Below is a small trained network, with its code and all its weights. Each question gives an input and a class and asks what happens when units are switched off, that is, made to give their printed mean instead of their output.

import numpy as np


def w(rows, s, z=0):
    codes = np.array(rows[::2]) - 128.0
    scale = np.full(codes.shape[1], s)
    scale[-1] = z or s
    return codes * scale


def norm(h):
    return h / np.sqrt((h * h).mean(-1, keepdims=True) + 1e-5)


def f(y):
    return np.maximum(y, 0)


def log_softmax(a):
    a = a - a.max(-1, keepdims=True)
    return a - np.log(np.exp(a).sum(-1, keepdims=True))


def net(x, mask):
    res = np.array(x, float).reshape(1, 7) / 4 @ E
    u = 0
    for l in range(2):
        y = f(norm(res) @ A[l][:, :-1].T + A[l][:, -1])
        res = res + np.where(mask[u : u + 8], y, B[l][:, -1]) @ B[l][:, :-1]
        u += 8
    return log_softmax(norm(res)[-1] @ U[:, :-1].T + U[:, -1])


A, B = {}, {}
E = w([
[173,251,127,149,208,60,160,125,77,158,84],'x0',
[129,127,131,130,130,126,130,127,128,128,136],'x1',
[128,129,122,128,126,130,126,125,129,128,115],'x2',
[205,172,86,149,60,51,167,146,240,36,53],'x3',
[124,128,129,138,129,125,130,134,127,129,128],'x4',
[126,129,129,135,130,127,132,138,126,126,133],'x5',
[161,78,99,115,221,86,137,135,204,197,135],'x6',
],0.0026)
A[0] = w([
[151,192,115,118,131,100,136,130,157,108,122,94],'0.n0',
[109,184,125,148,34,124,130,134,124,71,117,3],'0.n1',
[134,77,128,115,67,148,124,140,186,109,130,44],'0.n2',
[155,200,118,116,132,106,130,125,142,124,113,123],'0.n3',
[141,102,108,139,166,96,130,136,254,147,113,17],'0.n4',
[124,101,154,126,106,103,119,87,134,136,126,73],'0.n5',
[159,104,136,138,71,114,130,122,222,78,132,30],'0.n6',
[99,75,98,129,83,136,131,122,173,103,103,28],'0.n7',
],0.009,0.0015)
B[0] = w([
[47,184,101,165,107,114,109,131,114,141,96,207],'0.n0',
[229,122,94,1,172,127,161,106,69,115,120,232],'0.n1',
[144,170,197,233,162,129,80,117,165,110,188,234],'0.n2',
[103,159,144,186,154,120,135,139,173,165,122,207],'0.n3',
[223,131,112,16,150,133,158,111,54,101,127,252],'0.n4',
[120,117,157,149,133,126,155,149,126,122,158,147],'0.n5',
[38,71,56,120,73,128,133,151,171,170,47,254],'0.n6',
[123,160,191,210,147,116,112,125,165,112,218,217],'0.n7',
],0.0067,0.0066)
A[1] = w([
[28,34,119,108,121,178,124,120,64,204,121,76],'1.n0',
[105,91,60,118,70,82,142,139,177,111,61,2],'1.n1',
[135,255,128,175,161,69,160,135,128,140,67,78],'1.n2',
[207,80,141,50,130,131,136,123,71,100,130,39],'1.n3',
[215,117,142,61,78,147,146,125,55,43,124,65],'1.n4',
[119,108,178,175,104,128,160,129,170,111,127,75],'1.n5',
[102,194,139,151,61,158,119,99,120,85,102,105],'1.n6',
[134,26,137,101,87,149,139,132,124,137,107,108],'1.n7',
],0.0074,0.0008)
B[1] = w([
[99,160,71,144,44,101,153,174,182,103,2,206],'1.n0',
[41,158,137,136,110,172,145,170,32,185,44,183],'1.n1',
[135,49,210,189,89,173,71,116,183,70,246,255],'1.n2',
[164,76,80,35,108,132,155,45,106,104,147,208],'1.n3',
[170,74,81,50,207,101,164,103,135,170,158,203],'1.n4',
[122,182,185,164,149,119,105,110,72,145,141,167],'1.n5',
[169,54,114,104,206,58,142,149,137,197,152,155],'1.n6',
[130,242,167,133,207,152,125,137,22,132,156,145],'1.n7',
],0.0049,0.0073)
U = w([
[130,138,218,220,139,129,78,126,163,105,210,253],'0',
[53,158,92,135,80,130,141,182,112,156,2,86],'1',
[190,94,92,21,167,121,159,85,90,125,140,63],'2',
],0.006,0.00034)

Each question gives the input, the list of numbers given to net, and the class t.
The units are the neurons (one row each of A and B). Each row of codes is followed by its name. A weight is (code - 128) times the scale printed after its matrix; where a second scale follows, it is the last column's (A, B and U).
mask holds one flag per neuron, layer by layer. A switched-off neuron (its flag False) gives its mean, the last column of its row in B, instead of its output. The means were averaged over made-up inputs and are rounded, as every weight is.
A unit's drop is (log p(t) with every unit on - log p(t) with that unit switched off) / (log p(t) with every unit on - log p(t) with every unit switched off).
The circuit of an input: a set's keep is (log p(t) with only the set's units on - log p(t) with every unit switched off) / (log p(t) with every unit on - log p(t) with every unit switched off). Starting from the 12 units with the biggest drops (on a tie, the unit counted first), units are removed one at a time, each time the one whose removal leaves the highest keep (on an exact tie, the one counted first), for as long as the keep stays at least 0.8.
units of the circuit, in order: the units of the circuit, biggest drop first
most important unit: the unit with the biggest drop
top k neurons: the k neurons with the biggest drops, biggest first
top k neurons in layer l: the k neurons of layer l with the biggest drops, biggest first
drop when u is switched off: that unit's drop, to one decimal
input [0,-1,0,-7,5,3,-5], class 1: most important unit => 0.n4
input [2,-1,1,-1,-7,7,-2], class 0: top 2 neurons => 0.n6; 0.n4
input [-6,2,4,7,1,7,2], class 1: top 2 neurons => 0.n6; 1.n1
input [6,8,-8,-7,-6,-7,-1], class 1: top 4 neurons in layer 0 => 0.n2; 0.n7; 0.n4; 0.n1
input [5,-1,6,0,5,1,-5], class 0: top 4 neurons => 0.n4; 1.n2; 0.n3; 0.n0
input [8,0,-7,8,-2,5,-5], class 0: top 3 neurons in layer 0 => 0.n3; 0.n4; 0.n6
input [-7,3,2,3,3,-1,4], class 0: top 2 neurons => 0.n2; 0.n7
input [7,7,5,-8,1,-4,-8], class 1: units of the circuit, in order => 0.n2; 1.n0
input [-1,3,-7,-7,4,6,0], class 1: top 2 neurons => 0.n4; 0.n1
input [4,5,8,4,-5,-5,4], class 0: top 2 neurons => 0.n3; 0.n1
input [-2,-3,-7,-5,2,-1,1], class 1: top 4 neurons => 0.n4; 0.n1; 0.n2; 1.n0
input [0,0,1,7,2,7,-8], class 2: top 2 neurons => 0.n1; 1.n4
input [-8,0,3,5,-4,5,1], class 0: top 2 neurons => 0.n2; 0.n7
input [-2,7,0,-7,2,0,5], class 1: units of the circuit, in order => 1.n0
input [6,-7,-7,-1,2,-4,1], class 0: top 2 neurons => 0.n6; 1.n2
input [3,8,6,-6,6,-2,-1], class 1: top 3 neurons => 0.n2; 0.n4; 0.n1
input [7,5,1,6,2,2,-1], class 0: top 3 neurons => 1.n2; 0.n3; 0.n6
input [2,8,-5,-4,6,2,-1], class 1: top 2 neurons => 0.n2; 0.n4
input [-5,2,7,-7,-5,2,4], class 1: top 2 neurons in layer 0 => 0.n4; 0.n1
input [4,6,3,-6,-2,8,1], class 1: most important unit => 0.n2
input [-2,0,0,-3,-5,-6,2], class 1: drop when 0.n4 is switched off => 1.0
